Below are the code and all the weights of a small trained network. Each question names an input and a target symbol and asks about switching units off, where a switched-off unit gives its printed mean instead of its output.

import numpy as np


def w(rows, s, z=0):
    codes = np.array(rows[::2]) - 128.0
    scale = np.full(codes.shape[1], s)
    scale[-1] = z or s
    return codes * scale


def f(y):
    return np.maximum(y, 0)


def softmax(a):
    e = np.exp(a - a.max(-1, keepdims=True))
    return e / e.sum(-1, keepdims=True)


def log_softmax(a):
    a = a - a.max(-1, keepdims=True)
    return a - np.log(np.exp(a).sum(-1, keepdims=True))


def net(x, mask):
    ids = ['ΔΘΛΠΦΩγεημξτψ'.index(c) for c in x.split()]
    T = len(ids)
    res = E[ids] + P[:T]
    q, k, v = (res @ M[0].T for M in (Q, K, V))
    z = softmax(np.where(np.tri(T) > 0, q @ k.T / 4**0.5, -1e9)) @ v
    res = res + np.where(mask[0], z, O[0][:, -1]) @ O[0][:, :-1]
    y = f(res @ A[0][:, :-1].T + A[0][:, -1])
    res = res + np.where(mask[1:13], y, B[0][:, -1]) @ B[0][:, :-1]
    return log_softmax(res[-1] @ U[:, :-1].T + U[:, -1])


Q, K, V, O, A, B = {}, {}, {}, {}, {}, {}
E = w([
[156,143,114,148,127],'Δ',
[181,132,128,168,123],'Θ',
[200,161,103,157,129],'Λ',
[148,124,86,223,121],'Π',
[199,103,55,151,95],'Φ',
[146,84,42,184,100],'Ω',
[113,155,64,40,88],'γ',
[165,39,177,131,68],'ε',
[151,123,191,41,69],'η',
[13,182,143,251,7],'μ',
[106,136,227,116,81],'ξ',
[69,211,70,178,108],'τ',
[77,107,112,103,65],'ψ',
],0.018)
P = w([
[144,91,141,106,162],'0',
[163,108,120,125,140],'1',
[174,99,119,131,118],'2',
[180,131,114,139,102],'3',
[179,138,113,139,83],'4',
[188,145,110,142,65],'5',
[194,152,103,151,49],'6',
[182,162,108,141,29],'7',
[190,171,108,141,18],'8',
[202,165,109,169,4],'9',
],0.011)
Q[0] = w([
[14,86,192,60,255],'h0',
[106,18,178,116,203],'h0',
[209,199,146,120,5],'h0',
[101,193,167,186,229],'h0',
],0.0091)
K[0] = w([
[167,114,136,146,247],'h0',
[53,103,130,95,235],'h0',
[115,142,112,169,47],'h0',
[156,91,66,94,166],'h0',
],0.014)
V[0] = w([
[155,252,91,71,141],'h0',
[28,188,161,188,127],'h0',
[200,162,115,224,171],'h0',
[87,106,20,118,125],'h0',
],0.015)
O[0] = w([
[159,117,95,70,214,132],'h0',
[75,209,141,157,177,151],'h0',
[142,78,163,219,175,252],'h0',
[39,101,7,144,120,192],'h0',
],0.015,0.0029)
A[0] = w([
[166,163,173,123,143,238],'n0',
[106,50,99,51,71,109],'n1',
[179,76,209,64,50,69],'n2',
[135,96,206,46,134,169],'n3',
[147,150,125,185,116,153],'n4',
[132,139,79,118,254,143],'n5',
[205,159,179,84,148,167],'n6',
[55,198,174,140,165,79],'n7',
[184,129,104,117,164,254],'n8',
[151,45,182,186,165,91],'n9',
[195,91,89,62,191,147],'n10',
[131,138,220,84,59,54],'n11',
],0.0099,0.0079)
B[0] = w([
[39,98,176,85,134,203],'n0',
[175,230,104,154,182,235],'n1',
[220,158,123,78,176,254],'n2',
[45,39,99,167,36,196],'n3',
[94,134,253,110,97,207],'n4',
[115,149,219,133,29,189],'n5',
[96,130,169,113,106,215],'n6',
[191,35,48,111,135,240],'n7',
[11,20,123,70,122,224],'n8',
[171,223,184,185,149,209],'n9',
[89,139,149,140,205,241],'n10',
[120,163,50,173,178,192],'n11',
],0.0063,0.018)
U = w([
[2,98,147,139,92,254],'Δ',
[129,192,150,175,165,213],'Θ',
[104,213,158,163,135,67],'Λ',
[98,130,200,101,19,92],'Π',
[143,32,111,182,54,195],'Φ',
[176,80,118,87,109,215],'Ω',
[123,114,134,141,141,37],'γ',
[148,149,160,144,138,39],'ε',
[94,76,69,141,188,117],'η',
[179,157,135,154,79,101],'μ',
[118,109,177,135,195,96],'ξ',
[175,121,106,175,196,41],'τ',
[114,174,99,124,39,122],'ψ',
],0.0091,0.004)

Each question gives the input, a string of symbols that net reads in full, and the target symbol t.
The units are the heads (4 rows each of Q, K, V and O) and the neurons (one row each of A and B). Each row of codes is followed by its name. A weight is (code - 128) times the scale printed after its matrix; where a second scale follows, it is the last column's (O, A, B and U).
mask holds one flag per unit, heads first, then neurons. A switched-off unit (its flag False) gives its mean, the last column of its rows in O or B, instead of its output. The means were averaged over made-up inputs and are rounded, as every weight is.
A unit's drop is (log p(t) with every unit on - log p(t) with that unit switched off) / (log p(t) with every unit on - log p(t) with every unit switched off).
The circuit of an input: a set's keep is (log p(t) with only the set's units on - log p(t) with every unit switched off) / (log p(t) with every unit on - log p(t) with every unit switched off). Starting from the 12 units with the biggest drops (on a tie, the unit counted first), units are removed one at a time, each time the one whose removal leaves the highest keep (on an exact tie, the one counted first), for as long as the keep stays at least 0.8.
circuit, biggest first: the units of the circuit, biggest drop first
unit that matters most: the unit with the biggest drop
k most important neurons: the k neurons with the biggest drops, biggest first
drop when u is switched off: that unit's drop, to one decimal
input Ω Λ γ η Φ τ γ, target Δ: unit that matters most	n5
input Φ η Λ γ Λ Λ Λ γ Λ, target η: circuit, biggest first	(h0 n10)
input η Ω Ω η, target Ω: circuit, biggest first	(h0 n2)
input η Λ Λ Λ ξ Ω γ ε, target μ: 3 most important neurons	(n2 n11 n8)
input ε μ Π, target Δ: 3 most important neurons	(n1 n2 n9)
input Ω Λ Λ Θ Λ Π, target Θ: 2 most important neurons	(n9 n7)
input τ Ω Ω Δ γ Ω Λ Δ ε γ, target μ: 4 most important neurons	(n1 n2 n7 n8)
input μ Φ Φ Ω, target Δ: 4 most important neurons	(n1 n2 n9 n7)
input Ω Φ Λ γ γ, target η: 2 most important neurons	(n10 n1)
input ξ Λ η Π Λ μ Δ, target Δ: 2 most important neurons	(n1 n2)
input ξ Λ Ω Λ η ξ γ Ω, target Π: 2 most important neurons	(n7 n1)
input Ω τ Ω Λ Λ Θ, target ξ: circuit, biggest first	(h0 n7)
input η Λ Λ Λ, target ξ: circuit, biggest first	(h0 n10 n7 n8)
input Δ γ Λ Ω, target η: circuit, biggest first	(h0 n1)
input μ ξ Λ η Θ, target Δ: circuit, biggest first	(n2)
input Λ η τ Λ Ω Λ τ Ω Λ, target Δ: 2 most important neurons	(n5 n2)
input Λ Λ Λ η η, target Ω: circuit, biggest first	(n2 h0)
input Ω Λ Λ, target Φ: 2 most important neurons	(n1 n2)
input γ Ω Λ Ω, target Φ: 3 most important neurons	(n2 n10 n11)
input Λ Λ ε μ Λ Λ ξ ψ Ω, target Δ: circuit, biggest first	(n2)
input Λ Λ Ω τ γ η, target Δ: 2 most important neurons	(n3 n7)
input τ Ω Ω Θ, target Φ: 3 most important neurons	(n1 n10 n2)
input τ Λ Λ Δ Λ Ω η Λ, target Ω: drop when n2 is switched off	0.4
input μ Λ Λ μ τ ε, target Δ: drop when n4 is switched off	0.2
input μ ψ ψ ψ Λ ξ Θ, target Δ: drop when n4 is switched off	0.3
